Here is a tiny trained network, its code and every weight. The questions are about switching its units off for an input and a class, where a switched-off unit gives its printed mean instead of its output.

import numpy as np


def w(rows, s, z=0):
    codes = np.array(rows[::2]) - 128.0
    scale = np.full(codes.shape[1], s)
    scale[-1] = z or s
    return codes * scale


def f(y):
    return np.maximum(y, 0)


def log_softmax(a):
    a = a - a.max(-1, keepdims=True)
    return a - np.log(np.exp(a).sum(-1, keepdims=True))


def net(x, mask):
    res = np.array(x, float).reshape(1, 6) / 4 @ E
    y = f(res @ A[0][:, :-1].T + A[0][:, -1])
    res = res + np.where(mask, y, B[0][:, -1]) @ B[0][:, :-1]
    return log_softmax(res[-1] @ U[:, :-1].T + U[:, -1])


A, B = {}, {}
E = w([
[246,77,121,132,112,190,159,77,39],'x0',
[94,45,107,214,103,124,215,237,105],'x1',
[137,84,135,126,100,61,2,162,50],'x2',
[181,158,176,159,4,43,168,116,166],'x3',
[39,196,85,169,72,134,127,96,46],'x4',
[69,37,82,176,117,118,93,12,199],'x5',
],0.0089)
A[0] = w([
[147,186,142,54,131,121,85,245,87,54],'N1',
[65,113,77,68,186,164,134,139,84,107],'N2',
[99,119,165,84,38,82,176,138,179,98],'N3',
[159,214,124,103,162,130,51,72,133,53],'N4',
[138,130,147,124,57,128,137,133,139,48],'N5',
[150,132,195,177,101,72,139,94,116,50],'N6',
[93,152,163,140,174,81,112,165,179,133],'N7',
[151,212,155,112,137,158,204,163,95,90],'N8',
[91,194,101,148,100,127,116,115,73,88],'N9',
[146,151,109,154,77,119,169,106,186,67],'N10',
[107,81,161,121,120,126,27,166,74,75],'N11',
[21,180,125,114,184,129,133,176,173,133],'N12',
[72,173,95,180,109,106,152,113,53,115],'N13',
[149,158,158,117,135,110,53,104,149,88],'N14',
[171,200,136,85,126,131,106,35,126,47],'N15',
[86,109,105,158,105,123,90,73,128,90],'N16',
[78,134,78,101,196,206,92,144,103,199],'N17',
[136,159,120,66,133,155,145,66,149,99],'N18',
[175,106,173,120,114,116,142,123,148,143],'N19',
[107,185,146,144,162,204,224,116,207,160],'N20',
[129,75,118,200,95,159,130,221,135,48],'N21',
[155,146,176,80,80,61,150,82,137,65],'N22',
[119,59,99,187,119,142,65,55,206,39],'N23',
[202,220,153,137,152,139,111,212,103,2],'N24',
[193,59,155,86,180,108,138,182,224,179],'N25',
[150,175,130,87,100,143,165,163,103,95],'N26',
[65,181,97,131,103,49,133,186,197,186],'N27',
[191,106,122,149,124,172,210,74,60,129],'N28',
[93,84,132,173,139,152,201,180,142,95],'N29',
[84,189,61,139,84,187,159,106,106,160],'N30',
[114,69,192,124,88,52,2,181,48,2],'N31',
[48,146,179,54,101,132,79,158,164,99],'N32',
[167,94,70,227,126,85,154,195,127,39],'N33',
[123,81,150,103,228,164,89,153,140,141],'N34',
[118,79,83,211,111,106,173,177,85,55],'N35',
[184,90,145,62,126,137,134,92,41,187],'N36',
[145,142,171,118,92,59,123,114,142,56],'N37',
[167,123,74,175,93,176,123,98,114,160],'N38',
[99,40,88,120,91,114,145,37,184,56],'N39',
[163,162,179,183,64,63,94,127,110,191],'N40',
],0.011,0.0045)
B[0] = w([
[130,74,105,145,178,93,124,148,159,199],'N1',
[134,155,101,178,147,173,89,128,133,190],'N2',
[124,147,124,156,146,167,98,107,109,190],'N3',
[107,167,106,86,121,146,142,179,157,193],'N4',
[117,146,103,139,148,139,96,125,110,153],'N5',
[111,146,89,157,157,163,77,125,118,169],'N6',
[105,83,148,105,112,133,96,121,83,189],'N7',
[129,103,139,159,149,102,130,153,163,193],'N8',
[163,106,63,107,106,60,150,88,140,173],'N9',
[138,143,146,167,160,172,118,120,127,168],'N10',
[96,161,170,169,109,142,155,121,149,194],'N11',
[116,94,161,121,117,150,102,119,96,208],'N12',
[159,155,86,101,114,84,107,93,121,190],'N13',
[108,131,113,86,117,138,160,167,119,175],'N14',
[88,128,87,86,109,173,143,164,150,190],'N15',
[131,110,136,114,184,70,130,144,151,185],'N16',
[153,165,118,167,147,171,110,112,113,215],'N17',
[102,132,124,102,96,141,156,131,170,176],'N18',
[125,131,109,143,119,136,140,101,97,178],'N19',
[107,120,202,148,122,117,210,98,163,218],'N20',
[121,132,95,87,115,168,113,158,153,199],'N21',
[125,164,89,141,150,160,122,122,126,178],'N22',
[152,97,122,125,166,103,99,159,166,224],'N23',
[137,85,88,136,156,106,99,156,151,190],'N24',
[179,161,47,118,64,56,148,62,97,250],'N25',
[146,90,135,165,169,110,121,167,139,171],'N26',
[113,73,126,121,115,148,118,100,92,219],'N27',
[97,69,176,103,126,151,87,83,97,211],'N28',
[99,172,112,80,127,146,152,148,145,198],'N29',
[155,143,91,130,90,68,148,79,138,184],'N30',
[130,137,214,160,87,120,245,103,175,226],'N31',
[117,89,142,106,95,141,101,115,106,179],'N32',
[108,143,91,94,127,159,127,156,140,199],'N33',
[144,163,110,157,135,151,119,93,116,208],'N34',
[115,157,101,80,118,147,135,161,151,207],'N35',
[105,80,152,104,97,138,109,111,104,214],'N36',
[115,144,122,133,148,151,99,113,127,169],'N37',
[99,99,165,131,129,115,122,120,105,183],'N38',
[147,87,135,145,174,104,117,169,169,216],'N39',
[125,142,123,171,147,181,122,110,128,207],'N40',
],0.012,0.015)
U = w([
[100,164,105,10,109,179,140,198,182,87],'0',
[152,65,125,139,203,82,112,176,198,98],'1',
[128,152,204,148,111,137,193,108,180,247],'2',
[141,180,108,178,164,198,90,103,120,92],'3',
[103,47,162,64,100,155,94,103,79,91],'4',
[186,158,70,91,80,57,130,78,137,146],'5',
[150,147,164,79,114,121,124,123,131,153],'6',
[188,186,191,125,128,67,43,163,79,104],'7',
],0.011)

Each question gives the input, the list of numbers given to net, and the class t.
The units are the neurons (one row each of A and B). Each row of codes is followed by its name. A weight is (code - 128) times the scale printed after its matrix; where a second scale follows, it is the last column's (A, B and U).
mask holds one flag per neuron, in row order. A switched-off neuron (its flag False) gives its mean, the last column of its row in B, instead of its output. The means were averaged over made-up inputs and are rounded, as every weight is.
A unit's drop is (log p(t) with every unit on - log p(t) with that unit switched off) / (log p(t) with every unit on - log p(t) with every unit switched off).
The circuit of an input: a set's keep is (log p(t) with only the set's units on - log p(t) with every unit switched off) / (log p(t) with every unit on - log p(t) with every unit switched off). Starting from the 12 units with the biggest drops (on a tie, the unit counted first), units are removed one at a time, each time the one whose removal leaves the highest keep (on an exact tie, the one counted first), for as long as the keep stays at least 0.8.
units of the circuit, in order: the units of the circuit, biggest drop first
most important unit: the unit with the biggest drop
k most important neurons: the k neurons with the biggest drops, biggest first
drop when u is switched off: that unit's drop, to one decimal
input [0,8,-7,2,5,-3], class 0: 2 most important neurons	N35, N29
input [-3,-1,7,-1,-7,-6], class 2: units of the circuit, in order	N31
input [5,6,-1,-6,-3,1], class 0: 3 most important neurons	N29, N35, N21
input [-3,-2,6,-7,4,3], class 3: 4 most important neurons	N17, N2, N20, N34
input [4,-8,8,1,-1,7], class 0: 3 most important neurons	N15, N4, N14
input [-7,-7,-2,6,6,5], class 0: 4 most important neurons	N4, N15, N25, N28
input [4,7,6,-5,-4,5], class 0: 3 most important neurons	N21, N35, N33
input [5,0,1,-2,7,4], class 5: 2 most important neurons	N30, N13
input [-6,-4,-3,8,-8,-5], class 3: 2 most important neurons	N3, N22
input [7,-3,6,-8,-1,-1], class 3: 4 most important neurons	N17, N2, N34, N20
input [-4,-6,-4,5,-6,0], class 0: 2 most important neurons	N15, N4
input [4,-7,-6,-5,1,-2], class 0: 3 most important neurons	N15, N4, N31
input [5,-6,7,-2,-5,4], class 2: 2 most important neurons	N31, N11
input [5,1,-4,2,6,6], class 1: 2 most important neurons	N25, N39
input [-7,1,6,-8,7,8], class 1: most important unit	N16
input [-3,3,-3,-4,4,-5], class 1: units of the circuit, in order	N8, N1
input [1,-6,6,2,-5,8], class 1: 2 most important neurons	N23, N39
input [3,-1,3,-2,-7,3], class 5: drop when N25 is switched off	0.2
input [1,3,5,-2,3,-1], class 2: drop when N25 is switched off	0.2
input [3,-3,-3,-3,7,-8], class 1: drop when N8 is switched off	0.2
input [-5,-6,0,7,5,-5], class 3: units of the circuit, in order	N40
input [2,-4,5,-7,-5,1], class 3: drop when N14 is switched off	0.0
